Here is a tiny trained network, its code and every weight. The questions are about switching its units off for an input and a class, where a switched-off unit gives its printed mean instead of its output.

import numpy as np


def w(rows, s, z=0):
    codes = np.array(rows[::2]) - 128.0
    scale = np.full(codes.shape[1], s)
    scale[-1] = z or s
    return codes * scale


def norm(h):
    return h / np.sqrt((h * h).mean(-1, keepdims=True) + 1e-5)


def f(y):
    return np.maximum(y, 0)


def log_softmax(a):
    a = a - a.max(-1, keepdims=True)
    return a - np.log(np.exp(a).sum(-1, keepdims=True))


def net(x, mask):
    res = np.array(x, float).reshape(1, 7) / 4 @ E
    u = 0
    for l in range(3):
        y = f(norm(res) @ A[l][:, :-1].T + A[l][:, -1])
        res = res + np.where(mask[u : u + 13], y, B[l][:, -1]) @ B[l][:, :-1]
        u += 13
    return log_softmax(norm(res)[-1] @ U[:, :-1].T + U[:, -1])


A, B = {}, {}
E = w([
[94,198,255,121,203,90,133,126],'x0',
[110,156,112,154,129,136,125,122],'x1',
[167,159,50,123,232,59,204,111],'x2',
[74,120,127,145,102,60,115,227],'x3',
[146,158,125,148,115,139,134,144],'x4',
[151,71,122,165,205,205,156,182],'x5',
[120,137,123,137,128,131,128,124],'x6',
],0.0058)
A[0] = w([
[160,125,80,93,69,94,39,119,169],'0.n0',
[147,122,85,160,184,152,141,196,107],'0.n1',
[128,123,46,131,97,133,114,125,98],'0.n2',
[171,162,113,87,88,91,136,57,60],'0.n3',
[129,183,52,63,134,103,160,105,103],'0.n4',
[205,146,172,130,145,199,86,11,81],'0.n5',
[122,126,117,216,88,112,254,141,180],'0.n6',
[106,154,93,91,117,59,98,133,77],'0.n7',
[171,87,105,209,128,102,91,105,4],'0.n8',
[98,178,181,91,118,79,159,90,147],'0.n9',
[81,105,162,127,163,213,141,170,200],'0.n10',
[177,128,76,63,74,208,130,125,121],'0.n11',
[141,144,135,84,52,105,81,77,66],'0.n12',
],0.0076,0.0026)
B[0] = w([
[143,162,124,130,74,99,148,119,230],'0.n0',
[129,109,165,145,81,106,184,121,201],'0.n1',
[134,91,96,86,128,71,79,110,200],'0.n2',
[117,123,172,117,131,182,198,135,200],'0.n3',
[98,95,145,93,162,77,169,108,204],'0.n4',
[53,153,112,90,166,158,142,255,253],'0.n5',
[163,121,112,102,151,118,110,96,185],'0.n6',
[127,131,102,169,110,158,200,150,186],'0.n7',
[130,78,128,135,108,124,118,125,145],'0.n8',
[127,145,149,160,158,119,118,93,230],'0.n9',
[164,117,149,174,84,99,139,62,221],'0.n10',
[99,112,59,114,153,142,102,94,229],'0.n11',
[132,135,149,163,107,201,205,94,215],'0.n12',
],0.0081,0.0052)
A[1] = w([
[123,144,142,159,2,127,105,177,195],'1.n0',
[157,75,122,200,174,187,133,150,8],'1.n1',
[98,137,126,162,99,112,149,196,66],'1.n2',
[105,132,126,141,106,64,123,177,46],'1.n3',
[78,96,116,86,129,72,176,151,98],'1.n4',
[154,98,182,105,83,118,120,110,21],'1.n5',
[74,102,159,92,105,223,41,97,144],'1.n6',
[112,115,146,171,65,58,117,175,93],'1.n7',
[139,108,165,123,68,155,149,105,130],'1.n8',
[141,89,152,167,94,161,143,121,95],'1.n9',
[160,82,105,180,186,161,88,100,73],'1.n10',
[175,176,185,166,229,140,59,83,120],'1.n11',
[115,92,114,202,113,84,173,163,30],'1.n12',
],0.0088,0.0016)
B[1] = w([
[163,143,151,127,208,123,87,80,255],'1.n0',
[65,47,151,131,100,142,201,84,183],'1.n1',
[141,152,134,113,141,155,137,76,173],'1.n2',
[48,197,89,87,152,177,183,112,168],'1.n3',
[184,145,123,118,119,178,66,114,221],'1.n4',
[108,165,116,178,169,179,162,152,162],'1.n5',
[225,168,116,170,217,174,82,86,213],'1.n6',
[118,167,82,119,177,255,127,197,212],'1.n7',
[165,151,102,133,114,106,101,111,209],'1.n8',
[136,142,164,158,134,107,159,111,193],'1.n9',
[95,153,235,113,82,172,141,147,164],'1.n10',
[99,108,143,130,88,98,97,202,200],'1.n11',
[94,87,181,119,155,181,194,154,206],'1.n12',
],0.0075,0.0054)
A[2] = w([
[180,95,34,57,62,178,140,102,75],'2.n0',
[124,255,87,146,41,93,187,79,184],'2.n1',
[199,194,97,165,177,169,177,149,84],'2.n2',
[75,123,244,198,89,95,146,166,240],'2.n3',
[81,177,192,161,143,107,96,164,165],'2.n4',
[78,139,118,65,147,175,133,143,45],'2.n5',
[110,131,92,133,127,149,147,246,246],'2.n6',
[131,131,107,62,167,95,188,144,239],'2.n7',
[158,104,55,130,65,154,84,80,49],'2.n8',
[117,13,34,253,89,141,107,114,135],'2.n9',
[144,90,94,66,164,31,221,145,190],'2.n10',
[78,168,89,47,163,195,125,166,159],'2.n11',
[154,147,219,145,187,119,113,153,220],'2.n12',
],0.0084,0.0011)
B[2] = w([
[68,168,146,119,136,60,119,175,246],'2.n0',
[186,22,195,121,96,176,190,139,216],'2.n1',
[91,70,97,156,153,84,109,126,253],'2.n2',
[142,131,122,28,72,107,133,75,229],'2.n3',
[116,68,48,99,76,77,93,147,215],'2.n4',
[73,93,105,67,102,185,143,171,194],'2.n5',
[143,130,90,76,158,143,132,111,178],'2.n6',
[142,133,120,146,106,219,99,120,218],'2.n7',
[94,130,156,114,117,38,110,169,197],'2.n8',
[135,188,142,90,78,46,152,164,205],'2.n9',
[169,194,192,225,120,134,1,91,227],'2.n10',
[127,92,86,149,178,136,159,174,238],'2.n11',
[138,146,65,128,96,64,138,160,249],'2.n12',
],0.0073,0.0064)
U = w([
[103,127,104,9,81,8,86,182,188],'0',
[86,103,69,91,227,235,166,179,230],'1',
[211,156,146,242,174,155,42,64,87],'2',
[141,70,231,107,60,173,247,80,11],'3',
],0.011,0.0012)

Each question gives the input, the list of numbers given to net, and the class t.
The units are the neurons (one row each of A and B). Each row of codes is followed by its name. A weight is (code - 128) times the scale printed after its matrix; where a second scale follows, it is the last column's (A, B and U).
mask holds one flag per neuron, layer by layer. A switched-off neuron (its flag False) gives its mean, the last column of its row in B, instead of its output. The means were averaged over made-up inputs and are rounded, as every weight is.
A unit's drop is (log p(t) with every unit on - log p(t) with that unit switched off) / (log p(t) with every unit on - log p(t) with every unit switched off).
The circuit of an input: a set's keep is (log p(t) with only the set's units on - log p(t) with every unit switched off) / (log p(t) with every unit on - log p(t) with every unit switched off). Starting from the 12 units with the biggest drops (on a tie, the unit counted first), units are removed one at a time, each time the one whose removal leaves the highest keep (on an exact tie, the one counted first), for as long as the keep stays at least 0.8.
units of the circuit, in order: the units of the circuit, biggest drop first
k most important neurons: the k neurons with the biggest drops, biggest first
k most important neurons of layer l: the k neurons of layer l with the biggest drops, biggest first
input [5,2,7,7,3,-6,7], class 1: 3 most important neurons -> [1.n3 0.n7 0.n10]
input [0,5,-5,8,-2,-5,0], class 1: units of the circuit, in order -> [1.n7]
input [-5,-3,-1,6,-5,-3,-3], class 1: 2 most important neurons of layer 1 -> [1.n7 1.n3]
input [-7,0,3,8,5,-4,2], class 1: 2 most important neurons -> [1.n7 1.n3]
input [-2,-1,-8,-8,1,-7,-5], class 1: units of the circuit, in order -> [0.n5 2.n10]
input [1,6,7,-8,-2,-7,-4], class 1: 4 most important neurons -> [0.n5 0.n3 0.n10 0.n1]
input [-6,4,7,-2,-5,-5,-5], class 2: 2 most important neurons -> [2.n10 0.n4]
input [1,5,-7,-6,-2,1,-5], class 2: 2 most important neurons -> [1.n6 0.n10]
input [4,7,-6,1,8,-6,3], class 2: 2 most important neurons -> [1.n0 1.n6]
input [4,-2,-5,-7,7,8,7], class 3: 3 most important neurons -> [0.n10 1.n1 1.n7]
input [1,6,-5,-3,3,6,-4], class 3: 4 most important neurons -> [1.n1 0.n10 2.n10 0.n0]
input [1,-3,8,6,-5,4,5], class 2: 2 most important neurons -> [2.n10 0.n5]
input [1,-5,6,5,8,0,8], class 2: 2 most important neurons -> [2.n10 0.n6]
input [3,2,1,-7,-3,-5,2], class 1: units of the circuit, in order -> [0.n5]
input [7,5,-3,6,2,6,-3], class 0: 3 most important neurons -> [0.n5 2.n3 2.n4]
input [3,6,4,-1,5,3,-3], class 2: 2 most important neurons of layer 2 -> [2.n10 2.n0]
input [7,-6,-5,4,8,-8,-2], class 3: 2 most important neurons of layer 2 -> [2.n1 2.n0]
input [-3,-6,4,3,5,-2,-4], class 2: 2 most important neurons of layer 0 -> [0.n5 0.n6]
input [5,-5,-5,0,-3,2,-1], class 0: 4 most important neurons of layer 2 -> [2.n12 2.n4 2.n10 2.n3]
input [-6,5,6,3,7,-7,4], class 3: units of the circuit, in order -> [2.n1]
input [-8,3,3,6,8,4,-3], class 0: 2 most important neurons of layer 0 -> [0.n5 0.n6]
input [-4,-4,-3,5,-3,2,2], class 1: 2 most important neurons of layer 1 -> [1.n7 1.n0]
